vodur: [ 2.55  2.99  2.03  0.02  0.23  1.97  3.21 -0.26  0.75  6.01 -0.02  2.18
  1.55 -0.23  2.22  0.32  2.37  0.45  1.75  0.44  2.37 -0.76  0.33  0.01
  2.47  1.27  0.08 -0.05  5.14  0.85  2.76  0.07 -0.26  0.40 -0.47  0.97
 -0.38  0.37 -0.15  2.49 -0.07  0.20  0.26  7.20 -0.17  2.22  3.02  0.20
  0.97  0.73  0.71  0.14  0.14]
lur: [ 5.87  3.05  0.34 -0.51  1.16  0.46  9.35  4.35  1.69  7.28 -0.15  1.57
  2.71 -0.42  0.08  0.72  0.15  2.34  0.16  4.75 -0.15  0.15 -0.55  0.10
  3.50  2.99  0.18 -0.15  6.00  3.09  0.83  0.36  5.38 -0.50 -0.27  0.06
  0.28  0.69 -0.39 -0.03  0.11 -0.54  3.01  8.92 -0.25  5.52  3.15  0.03
 -0.54  0.06  0.14 -0.56  3.07]
nupo: [-0.42  0.34 -0.47  0.24  0.48  2.99  0.07 -0.47 -0.37  0.12 -0.31  1.36
  1.70  1.71  1.70  2.84  0.10  0.17  0.17  0.10  2.15 -0.53  2.28  0.02
  0.02  2.30  2.82 -0.33  0.42 -0.06 -0.02  2.96  0.42  4.74  3.01 -0.05
  4.61 -0.68  3.90  0.32  0.89  0.92  3.03 -0.02  0.31  0.00  0.15  2.21
  0.23  2.88  1.40  0.65  0.08]
barig: [ 0.57  0.38  0.09  0.20 -0.14  4.05 -0.25 -0.54 -0.39  2.41 -0.37  1.59
  1.03 -0.18  4.21  1.51  2.11  0.05  0.11  0.02  5.00 -0.78  0.45  0.25
  0.42  1.50  0.57 -0.07  0.45  0.15 -0.30  3.58  0.22  1.42 -0.23  0.17
  1.40 -0.16  3.27  2.11 -0.05  0.34 -0.29 -0.01  1.10  0.19  0.31  1.15
  0.64  0.82  0.84  0.48  0.32]
Mupef: [ 0.18 -0.18  2.42  0.10  0.11  1.33  1.94 -0.30 -0.13  0.41  5.66 -0.18
  0.24  0.47  2.67  1.36  0.12  2.74  6.06 -0.25  0.49  0.25  0.80  2.93
  4.26  1.90  1.27  2.04  6.81  0.00  1.88  0.12 -0.20  1.03  0.98  0.32
  0.84  2.51  0.28  0.31  0.48  3.35  1.34  8.06 -0.14  1.41  2.01 -0.65
  1.42  0.79  3.68  3.15  3.48]
litu: [-0.42  0.34 -0.47  0.24  0.48  2.99  0.07 -0.17 -0.37  0.12 -0.31  1.36
  1.70  1.71  2.43  2.84  0.10  0.17  0.17  0.10  2.15 -0.53  2.28  0.02
  0.02  2.30  2.82 -0.33  0.42  0.51  1.66  0.08 -0.37  0.27 -0.16  0.06
 -0.19 -0.34 -0.22  0.98  0.34  1.16  1.39  6.62 -0.04  1.92  2.14 -0.40
  0.47  0.64  0.97  0.69  1.67]
Muz: [ 3.51  0.81 -0.02 -0.51  0.17 -0.27  6.29  2.48 -0.26  4.49 -0.43  0.28
  2.01 -0.45 -0.23  1.54 -0.05  1.26  0.43  2.97 -0.53 -0.04  0.13  0.16
  1.90  2.58 -0.14  0.01  2.43  1.71 -0.46 -0.10  2.96  0.54 -0.25  0.21
 -0.13  0.22 -0.03  0.11 -0.09 -0.07  2.57  4.63  0.18  4.01  1.21  0.49
  1.41 -0.03  0.24 -0.02  1.99]
Befer: [ 3.51  0.81 -0.02 -0.51  0.17 -0.27  6.29  2.48 -0.26  4.49 -0.43  0.28
  2.01 -0.45 -0.23  1.54 -0.05  1.26  0.43  2.97 -0.53 -0.04  0.13  0.16
  1.90  2.58 -0.14  0.43  2.43  1.71 -0.46 -0.10  2.96  0.54 -0.25  0.21
 -0.13  0.18 -0.30  2.56 -0.09 -0.07  2.57  4.63  0.18  4.01  1.21  0.49
  1.41 -0.03  0.24 -0.02  1.99]
daguv: [-0.42  0.34 -0.47 -0.08  0.48  2.99  0.07 -0.17 -0.37  0.02 -0.31  0.45
  1.70  0.35  2.43  2.84  0.10  0.17 -0.05  0.10  2.15  0.39  2.28  0.02
  0.02  2.30  2.82 -0.33  0.42  0.18 -0.02 -0.05  0.42  4.74  3.01 -0.05
  4.61  1.76  3.90  0.32  0.89  0.92  3.03  2.88  0.31  0.00  0.15  2.88
  0.23  2.88  1.40  0.65  0.08]
places lur: [-0.54]  42 49
places lur: [-0.15]  11 21 28
places daguv: [-0.05]  19 32 36
places vodur: [0.97]  36 49
places nupo: [1.70]  13 15

